Each row has a name. Each question is about the rows just above it.

Columns, left to right: Y Q B E X L D F M T
[ 5.87 -4.16 -1.48  1.42 -2.36 -3.23  0.63  2.34 -0.26 -5.32] = daba
[-3.11  8.28 -0.26 -4.39 -1.32  2.10 -3.59  1.11  1.68  3.12] = tuka
[ 3.53  1.17  2.31 -2.13 -3.73 -1.92 -4.06  1.27  1.53 -6.30] = babid
[-0.75 -4.91 -0.97  4.40  2.48 -0.10  7.20  1.14 -2.10  0.26] = Pup
[-2.38 -1.70 -0.57  1.80  4.45  0.34  2.44 -5.00  1.97  1.78] = Ledo
[ 2.72 -3.66 -0.37  1.63 -1.49 -0.26  1.43  3.00 -2.92 -2.04] = sif
[-0.99 -4.56  0.52  4.32  2.38 -1.07  7.16  0.43 -0.91 -1.86] = nalib
[ 2.44 -0.09 -1.57  0.38 -3.45 -0.40  1.10  6.13 -2.71 -1.37] = Rim
[ 0.69  1.36 -1.38  0.25 -0.43 -2.49  2.91  1.27  2.79 -3.37] = fidu
[-3.44  1.76  1.44 -1.75  2.37  2.91 -3.87 -4.65 -0.06  5.69] = saf
[ 1.47  0.96 -3.38 -1.28 -0.96  0.50 -2.09  0.59 -0.24  2.42] = zomir
[ 0.90  0.31  1.69 -2.08  0.00 -0.45 -5.64 -3.98  1.41  0.46] = leku
Which column holds [-2.13  4.40  1.80  1.63] top down?
E
Which column holds [ 5.87 -3.11  3.53 -0.75 -2.38  2.72 -0.99  2.44  0.69 -3.44] top down?
Y

Columns, left to right: W K A N S
[ 4.21  0.08  1.67 -0.96 -0.45] -> fidu
[-2.90 -0.10  0.92  0.52  0.78] -> zomir
[-2.90 -0.10  0.92 -0.46  0.25] -> tuka
[-0.69  0.08 -1.25 -0.45 -0.20] -> nalib
[ 4.21 -2.90] is in which column, read top down?
W
[-0.46 -0.45] is in which column, read top down?
N

Columns, left to right: G P C U R H Z V J
[ 2.26 -0.39  0.33  2.86  0.25  3.55 -0.86  0.33  3.67]  sif
[-2.41 -1.52  2.58  1.69 -0.49  0.78  0.48  0.27  0.18]  babid
[-0.36 -0.32  1.27  2.80  0.43  3.42 -1.43  0.34  1.63]  nalib
[-3.68 -1.83  3.61  1.63 -0.41  6.31  1.63 -1.12 -0.19]  Ledo
[-2.41 -1.52  2.58  1.69 -1.15  5.24  0.70  0.21 -0.33]  daba
[ 0.54 -0.50 -0.37 -0.51  0.05  0.24  1.27 -1.00  1.33]  Rim
Which column holds this, read top down? [ 0.25 -0.49]
R
Which column holds [ 1.69  2.80  1.63  1.69 -0.51] top down?
U
[3.42 6.31 5.24 0.24] is in which column, read top down?
H
Which column holds [-0.39 -1.52 -0.32] top down?
P
Which column holds this, read top down? [3.55 0.78 3.42]
H
[-0.32 -1.83 -1.52] is in which column, read top down?
P

Columns, left to right: lek gon lev Gan vepi Lirat Kul
[-3.90 -0.41  1.72 -3.01 -3.91  1.60  0.41] -> zomir
[-3.90 -0.41  1.72 -3.01 -3.91  2.52  3.70] -> fidu
[ 2.54 -0.17  0.33  2.45  4.10 -0.51  0.50] -> tuka
[ 3.36 -1.03  0.52  3.78  0.44 -1.88 -2.84] -> Pup
[-5.23  2.22  0.54 -4.69  0.52  1.82  4.28] -> babid
Which column holds this, read top down? [-3.91  4.10  0.44  0.52]
vepi
[-3.01 -3.01  2.45  3.78] is in which column, read top down?
Gan
Which column holds [ 3.78 -4.69] top down?
Gan

Columns, left to right: toz noz rofe sur tatu
[-0.30  2.09  1.18  2.74  3.97]  Ledo
[ 1.52 -1.32  1.34 -1.47  1.69]  Rim
[-0.30  2.09  1.18  2.74 -2.98]  babid
[-1.46 -0.09  5.87  3.08 -6.56]  Pup
[ 2.38 -2.01  0.42 -2.45  3.18]  fidu
[ 2.86  2.60 -3.13 -1.63  5.41]  zomir
[ 2.09 -0.09] is in which column, read top down?
noz
[-0.30  1.52 -0.30 -1.46] is in which column, read top down?
toz
[ 2.09 -1.32] is in which column, read top down?
noz
Which column holds [ 1.34  1.18  5.87  0.42 -3.13] top down?
rofe
Which column holds [-1.46  2.38  2.86] top down?
toz
Which column holds [ 2.74 -1.47  2.74  3.08] top down?
sur
[-0.30 -1.46  2.38  2.86] is in which column, read top down?
toz

